Below are the code and all the weights of a small trained network. Each question names an input and a class and asks about switching units off, where a switched-off unit gives its printed mean instead of its output.

import numpy as np


def w(rows, s, z=0):
    codes = np.array(rows[::2]) - 128.0
    scale = np.full(codes.shape[1], s)
    scale[-1] = z or s
    return codes * scale


def f(y):
    return y / 2 * (1 + np.tanh(0.7978845608 * (y + 0.044715 * y**3)))


def log_softmax(a):
    a = a - a.max(-1, keepdims=True)
    return a - np.log(np.exp(a).sum(-1, keepdims=True))


def net(x, mask):
    res = np.array(x, float).reshape(1, 7) / 4 @ E
    y = f(res @ A[0][:, :-1].T + A[0][:, -1])
    res = res + np.where(mask, y, B[0][:, -1]) @ B[0][:, :-1]
    return log_softmax(res[-1] @ U[:, :-1].T + U[:, -1])


A, B = {}, {}
E = w([
[160,203,130,213],'x0',
[129,127,128,127],'x1',
[128,128,128,129],'x2',
[129,128,128,128],'x3',
[70,129,253,152],'x4',
[102,227,124,43],'x5',
[237,138,222,88],'x6',
],0.0072)
A[0] = w([
[149,113,140,154,65],'neuron 1',
[61,139,82,169,63],'neuron 2',
[104,131,168,139,63],'neuron 3',
[188,128,166,110,63],'neuron 4',
[152,139,95,112,73],'neuron 5',
[193,131,167,109,77],'neuron 6',
[93,36,134,34,6],'neuron 7',
[147,85,134,175,119],'neuron 8',
[202,130,176,110,98],'neuron 9',
[61,132,175,153,66],'neuron 10',
[97,136,129,142,82],'neuron 11',
[106,192,106,201,56],'neuron 12',
[100,198,135,76,85],'neuron 13',
[115,198,126,96,79],'neuron 14',
[81,148,210,152,60],'neuron 15',
[116,152,128,112,122],'neuron 16',
[223,150,169,124,115],'neuron 17',
[135,98,130,165,55],'neuron 18',
[79,111,194,155,79],'neuron 19',
[115,155,135,109,60],'neuron 20',
[121,93,130,74,24],'neuron 21',
[54,117,103,153,66],'neuron 22',
[107,246,129,77,70],'neuron 23',
[59,148,227,163,32],'neuron 24',
[134,87,123,181,78],'neuron 25',
[236,136,12,127,2],'neuron 26',
[149,137,105,117,119],'neuron 27',
[149,32,140,181,78],'neuron 28',
[200,123,172,104,95],'neuron 29',
[150,132,99,127,119],'neuron 30',
[75,163,130,112,15],'neuron 31',
[38,152,77,181,139],'neuron 32',
[169,224,123,222,46],'neuron 33',
[172,75,127,213,59],'neuron 34',
[169,196,128,218,29],'neuron 35',
[169,133,148,119,108],'neuron 36',
[143,90,132,176,47],'neuron 37',
],0.014,0.0051)
B[0] = w([
[126,138,147,125,133],'neuron 1',
[79,125,105,184,196],'neuron 2',
[149,117,99,119,142],'neuron 3',
[80,133,115,156,177],'neuron 4',
[159,120,113,129,134],'neuron 5',
[75,140,112,157,187],'neuron 6',
[92,44,161,40,195],'neuron 7',
[146,159,174,143,185],'neuron 8',
[70,133,109,173,211],'neuron 9',
[128,135,68,111,180],'neuron 10',
[121,125,120,136,130],'neuron 11',
[86,98,145,109,186],'neuron 12',
[156,170,197,154,194],'neuron 13',
[163,145,177,139,175],'neuron 14',
[193,104,58,107,202],'neuron 15',
[139,136,143,144,139],'neuron 16',
[61,122,115,178,234],'neuron 17',
[139,146,153,132,141],'neuron 18',
[177,114,77,132,196],'neuron 19',
[158,130,149,137,126],'neuron 20',
[124,96,136,94,135],'neuron 21',
[67,135,127,165,185],'neuron 22',
[188,187,223,150,231],'neuron 23',
[190,120,38,85,224],'neuron 24',
[142,152,172,150,172],'neuron 25',
[217,119,3,96,220],'neuron 26',
[148,128,114,131,138],'neuron 27',
[165,178,218,128,224],'neuron 28',
[67,143,110,163,205],'neuron 29',
[141,125,102,122,140],'neuron 30',
[116,146,165,147,138],'neuron 31',
[48,148,104,185,253],'neuron 32',
[96,48,143,37,230],'neuron 33',
[176,185,196,143,216],'neuron 34',
[108,73,157,64,204],'neuron 35',
[104,127,120,147,156],'neuron 36',
[146,158,158,132,156],'neuron 37',
],0.036,0.0068)
U = w([
[29,154,92,255,90],'0',
[243,142,14,143,255],'1',
[196,210,253,168,27],'2',
[65,2,211,24,185],'3',
],0.006,0.0017)

Each question gives the input, the list of numbers given to net, and the class t.
The units are the neurons (one row each of A and B). Each row of codes is followed by its name. A weight is (code - 128) times the scale printed after its matrix; where a second scale follows, it is the last column's (A, B and U).
mask holds one flag per neuron, in row order. A switched-off neuron (its flag False) gives its mean, the last column of its row in B, instead of its output. The means were averaged over made-up inputs and are rounded, as every weight is.
A unit's drop is (log p(t) with every unit on - log p(t) with that unit switched off) / (log p(t) with every unit on - log p(t) with every unit switched off).
The circuit of an input: a set's keep is (log p(t) with only the set's units on - log p(t) with every unit switched off) / (log p(t) with every unit on - log p(t) with every unit switched off). Starting from the 12 units with the biggest drops (on a tie, the unit counted first), units are removed one at a time, each time the one whose removal leaves the highest keep (on an exact tie, the one counted first), for as long as the keep stays at least 0.8.
units of the circuit, in order: the units of the circuit, biggest drop first
unit that matters most: the unit with the biggest drop
k most important neurons: the k neurons with the biggest drops, biggest first
drop when u is switched off: that unit's drop, to one decimal
input [-7,6,-2,2,2,-5,-5], class 3: units of the circuit, in order	[neuron 7]
input [3,-7,2,1,4,4,-3], class 1: 2 most important neurons	[neuron 24; neuron 28]
input [4,-3,8,-5,3,0,3], class 3: 2 most important neurons	[neuron 32; neuron 26]
input [-6,6,-1,-1,5,-5,0], class 3: 3 most important neurons	[neuron 7; neuron 26; neuron 23]
input [-5,4,-2,7,2,-5,-2], class 2: 3 most important neurons	[neuron 33; neuron 28; neuron 35]
input [-4,3,8,0,7,7,5], class 1: 2 most important neurons	[neuron 24; neuron 15]
input [4,-6,-7,1,7,-7,5], class 1: 3 most important neurons	[neuron 24; neuron 15; neuron 19]
input [5,-7,-7,-5,3,-8,-6], class 2: 2 most important neurons	[neuron 34; neuron 28]
input [3,2,0,-5,7,1,6], class 1: 4 most important neurons	[neuron 24; neuron 15; neuron 32; neuron 19]
input [-4,-5,-3,-4,4,-8,8], class 0: 2 most important neurons	[neuron 9; neuron 29]
input [-2,-4,-8,5,-3,2,-1], class 1: 2 most important neurons	[neuron 33; neuron 28]
input [0,3,6,6,-6,-7,7], class 0: drop when neuron 9 is switched off	0.2
input [-7,1,7,4,6,-2,8], class 0: drop when neuron 9 is switched off	0.1
input [4,-8,0,0,3,-5,3], class 2: unit that matters most	neuron 34
input [-4,6,3,8,-8,1,-3], class 1: drop when neuron 37 is switched off	0.0
